142  141  148  133  129  146  144  146  147
132  134  124  111  120  123  123  126  119
131  131  152  143  134  151  150  150  155
112  113  131  137  136  130  130  129  135
126  128  123  116  119  124  125  123  121
111  110  136  138  138  134  134  133  140
131  130  135  141  137  134  134  134  138
128  123  130  143  138  131  131  128  136
113  115  122  132  133  122  124  121  125
114  113  118  135  136  118  119  116  122
137  137  132  115  121  131  130  134  126
142  143  147  126  124  146  144  147  145
Indices start at 1.
The entry in row 2 and column 3 is 124
The entry directly above the largest entry -> 119
The smallest entry -> 110
The entry in row 1 and column 3 is 148
The entry at row 3, column 1 -> 131
The top entry of the column that holds the smallest entry -> 141
Find the maximum.
Answer: 155
Find the entry in the bottom-right corner.
Answer: 145
The top-right entry is 147
The entry in the top-left corner is 142
Find the bottom-left entry.
Answer: 142
The entry at row 2, column 2: 134
Find the entry in row 2 and column 1.
Answer: 132
Find the entry directly below the smallest entry.
Answer: 130
The entry at row 3, column 3 -> 152
Find the entry directly below 114.
Answer: 137
The bottom entry of the column that holds the smallest entry is 143
Find the entry directly below the largest entry.
Answer: 135
Find the entry at row 3, column 2.
Answer: 131
The entry just left of 151: 134

Read these off the grid that follows.
1) The third largest entry?
2) The fourth entry in reading order?
3) The entry just right of the centre entry?
array([[140, 111, 112, 135, 106, 124, 130, 120, 111, 134, 119, 124, 129,
        126, 125],
       [133, 105, 122, 128, 118, 129, 125, 138, 128, 130, 123, 135, 126,
        132, 118],
       [142, 109, 112, 137, 108, 123, 129, 116, 108, 135, 120, 120, 132,
        121, 125],
       [136, 108, 117, 133, 111, 124, 127, 128, 120, 132, 123, 130, 127,
        129, 123],
       [139, 111, 113, 134, 116, 125, 131, 121, 111, 133, 121, 124, 128,
        124, 125]])
1) 139
2) 135
3) 108

X =
[[128 128 125 130 126 132 129 126 128 127 123]
 [128 131 126 131 126 131 126 124 125 127 126]
 [128 123 124 127 125 132 132 129 130 126 121]
 [127 137 122 135 119 138 120 118 120 122 129]
 [128 131 126 130 126 131 126 124 126 127 128]
 [130 133 133 130 132 125 122 128 123 133 134]
 [129 123 124 127 124 132 133 130 132 126 120]
 [131 135 133 129 133 125 121 125 123 133 135]
 [128 127 125 129 125 132 129 126 128 126 122]
 [130 126 130 123 131 124 130 131 132 131 131]
 [128 119 119 123 121 134 137 129 137 120 120]
 [130 128 128 126 127 129 128 128 128 128 128]
 [131 136 134 131 134 123 120 125 121 134 136]
 [129 128 127 128 128 129 128 127 128 129 127]
 [154 126 135 113 126 145 122 133 122 133 124]
 [128 119 119 122 121 135 136 130 137 120 121]]
Which number is the entry in the bottom-left corner? 128
The entry in the top-left corner: 128
The 1st entry on the diagonal from the top-right corner is 123
The largest entry in the last column is 136
Which number is the 3rd entry on the diagonal from the top-right corner? 130
The top entry of the column that holds the smallest entry -> 130
Which number is the first entry in the row that holds the smallest entry? 154
Which number is the bottom entry of the column that holds the smallest entry? 122
Which number is the fifth-last entry, reading row by row? 136
Which number is the entry directly below 138? 131
The smallest entry in the first column is 127
The largest entry in the last row: 137
Which number is the entry directly below 145? 135
The last entry, reading row by row -> 121
Which number is the fifth entry, reading row by row? 126
The entry just right of the smallest entry: 126
Which number is the 3rd entry, reading row by row? 125
Which number is the 2nd entry from the end, reading row by row? 120
Which number is the second entry on the main diagonal? 131
The last entry of the smallest entry's row is 124
Which number is the entry just left of the smallest entry? 135
The second largest entry: 145
Which number is the smallest entry? 113

Questions about the row below.
1) The entry just left of 116?
2) The entry just left of 121?
[129 121 109 118 116 107 120 125 135 103]
1) 118
2) 129
